Below is a small trained network, with its code and all its weights. Each question gives an input and a class and asks what happens when units are switched off, that is, made to give their printed mean instead of their output.

import numpy as np


def w(rows, s, z=0):
    codes = np.array(rows[::2]) - 128.0
    scale = np.full(codes.shape[1], s)
    scale[-1] = z or s
    return codes * scale


def norm(h):
    return h / np.sqrt((h * h).mean(-1, keepdims=True) + 1e-5)


def f(y):
    return y / 2 * (1 + np.tanh(0.7978845608 * (y + 0.044715 * y**3)))


def log_softmax(a):
    a = a - a.max(-1, keepdims=True)
    return a - np.log(np.exp(a).sum(-1, keepdims=True))


def net(x, mask):
    res = np.array(x, float).reshape(1, 8) / 4 @ E
    u = 0
    for l in range(2):
        y = f(norm(res) @ A[l][:, :-1].T + A[l][:, -1])
        res = res + np.where(mask[u : u + 3], y, B[l][:, -1]) @ B[l][:, :-1]
        u += 3
    return log_softmax(norm(res)[-1] @ U[:, :-1].T + U[:, -1])


A, B = {}, {}
E = w([
[46,240,127,178],'x0',
[128,121,131,120],'x1',
[118,119,111,127],'x2',
[130,125,127,128],'x3',
[32,82,242,2],'x4',
[209,12,153,88],'x5',
[135,137,131,125],'x6',
[138,136,144,121],'x7',
],0.0059)
A[0] = w([
[129,162,149,204,255],'0.n1',
[40,173,157,98,49],'0.n2',
[53,59,208,2,122],'0.n3',
],0.0076,0.0072)
B[0] = w([
[112,80,45,65,255],'0.n1',
[139,35,159,168,146],'0.n2',
[120,255,79,115,253],'0.n3',
],0.0094,0.0064)
A[1] = w([
[99,125,17,157,11],'1.n1',
[2,153,200,193,168],'1.n2',
[35,163,79,119,189],'1.n3',
],0.0097,0.0011)
B[1] = w([
[125,146,167,67,236],'1.n1',
[152,37,108,251,162],'1.n2',
[125,143,195,179,255],'1.n3',
],0.017,0.0067)
U = w([
[162,153,138,4,87],'0',
[93,229,178,152,32],'1',
[191,26,121,202,254],'2',
],0.012,0.0026)

Each question gives the input, the list of numbers given to net, and the class t.
The units are the neurons (one row each of A and B). Each row of codes is followed by its name. A weight is (code - 128) times the scale printed after its matrix; where a second scale follows, it is the last column's (A, B and U).
mask holds one flag per neuron, layer by layer. A switched-off neuron (its flag False) gives its mean, the last column of its row in B, instead of its output. The means were averaged over made-up inputs and are rounded, as every weight is.
A unit's drop is (log p(t) with every unit on - log p(t) with that unit switched off) / (log p(t) with every unit on - log p(t) with every unit switched off).
The circuit of an input: a set's keep is (log p(t) with only the set's units on - log p(t) with every unit switched off) / (log p(t) with every unit on - log p(t) with every unit switched off). Starting from all 6 units, units are removed one at a time, each time the one whose removal leaves the highest keep (on an exact tie, the one counted first), for as long as the keep stays at least 0.8.
circuit, biggest first: the units of the circuit, biggest drop first
top k neurons: the k neurons with the biggest drops, biggest first
k most important neurons of layer l: the k neurons of layer l with the biggest drops, biggest first
drop when u is switched off: that unit's drop, to one decimal
input [8,-6,-2,7,8,-1,-4,-1], class 2: circuit, biggest first => 1.n2
input [1,8,1,8,2,4,-1,8], class 1: circuit, biggest first => 0.n3; 0.n1
input [3,5,-4,4,6,6,7,6], class 1: circuit, biggest first => 0.n3; 1.n1
input [-4,-4,2,3,1,0,8,3], class 1: top 2 neurons => 0.n3; 0.n1
input [2,-7,-6,2,2,-1,-6,-7], class 2: circuit, biggest first => 0.n2; 1.n2
input [4,-7,4,-8,1,-7,-2,-1], class 2: top 3 neurons => 1.n2; 0.n3; 0.n2
input [8,1,-1,-6,-3,1,-2,2], class 0: top 4 neurons => 0.n1; 1.n1; 1.n2; 0.n3
input [3,-1,-1,0,4,5,2,-5], class 1: circuit, biggest first => 0.n3; 0.n1
input [7,2,4,-7,8,0,-3,3], class 2: 2 most important neurons of layer 1 => 1.n2; 1.n1
input [8,0,-6,1,0,4,-4,5], class 0: circuit, biggest first => 0.n1; 1.n2
input [8,-5,-2,-6,-4,4,-2,-3], class 0: top 2 neurons => 1.n1; 0.n1
input [-5,-7,3,2,-7,-1,-8,-6], class 0: circuit, biggest first => 1.n1; 1.n2
input [-1,-1,8,1,-3,-3,7,-8], class 0: top 2 neurons => 1.n1; 0.n3
input [-6,-7,0,-4,-3,-1,-5,6], class 0: circuit, biggest first => 1.n2
input [4,-5,7,7,-4,1,4,3], class 0: circuit, biggest first => 1.n1; 0.n1
input [5,-4,7,2,-8,3,2,-8], class 0: 2 most important neurons of layer 0 => 0.n3; 0.n1
input [-2,5,-3,0,6,-2,2,-6], class 1: 2 most important neurons of layer 0 => 0.n3; 0.n1
input [3,-7,7,8,2,-8,-3,1], class 2: top 3 neurons => 1.n2; 0.n3; 0.n2
input [8,0,1,-6,3,-2,8,-8], class 2: top 2 neurons => 1.n2; 0.n3
input [-6,-4,5,-5,3,-4,0,6], class 1: circuit, biggest first => 0.n1
input [7,-3,5,8,6,-4,1,1], class 2: top 2 neurons => 1.n2; 0.n2
input [-3,1,2,7,3,-2,5,8], class 1: top 2 neurons => 0.n1; 1.n1
input [-5,-6,-8,7,-7,-4,6,0], class 0: top 2 neurons => 1.n1; 1.n2
input [-6,1,7,6,7,-1,7,6], class 1: top 3 neurons => 0.n3; 0.n1; 1.n1
input [3,-7,8,4,3,-4,3,4], class 2: top 2 neurons => 1.n2; 0.n2
input [-6,4,3,8,4,-2,-2,-7], class 1: top 2 neurons => 0.n3; 0.n1
input [-7,1,-4,0,3,-6,-4,-1], class 1: circuit, biggest first => 0.n1
input [5,-6,4,-1,7,7,8,-3], class 1: top 3 neurons => 0.n3; 0.n1; 1.n1
input [8,4,5,-1,6,-3,4,8], class 2: drop when 1.n2 is switched off => 0.7
input [4,1,2,-3,6,5,8,4], class 1: drop when 0.n3 is switched off => 1.5
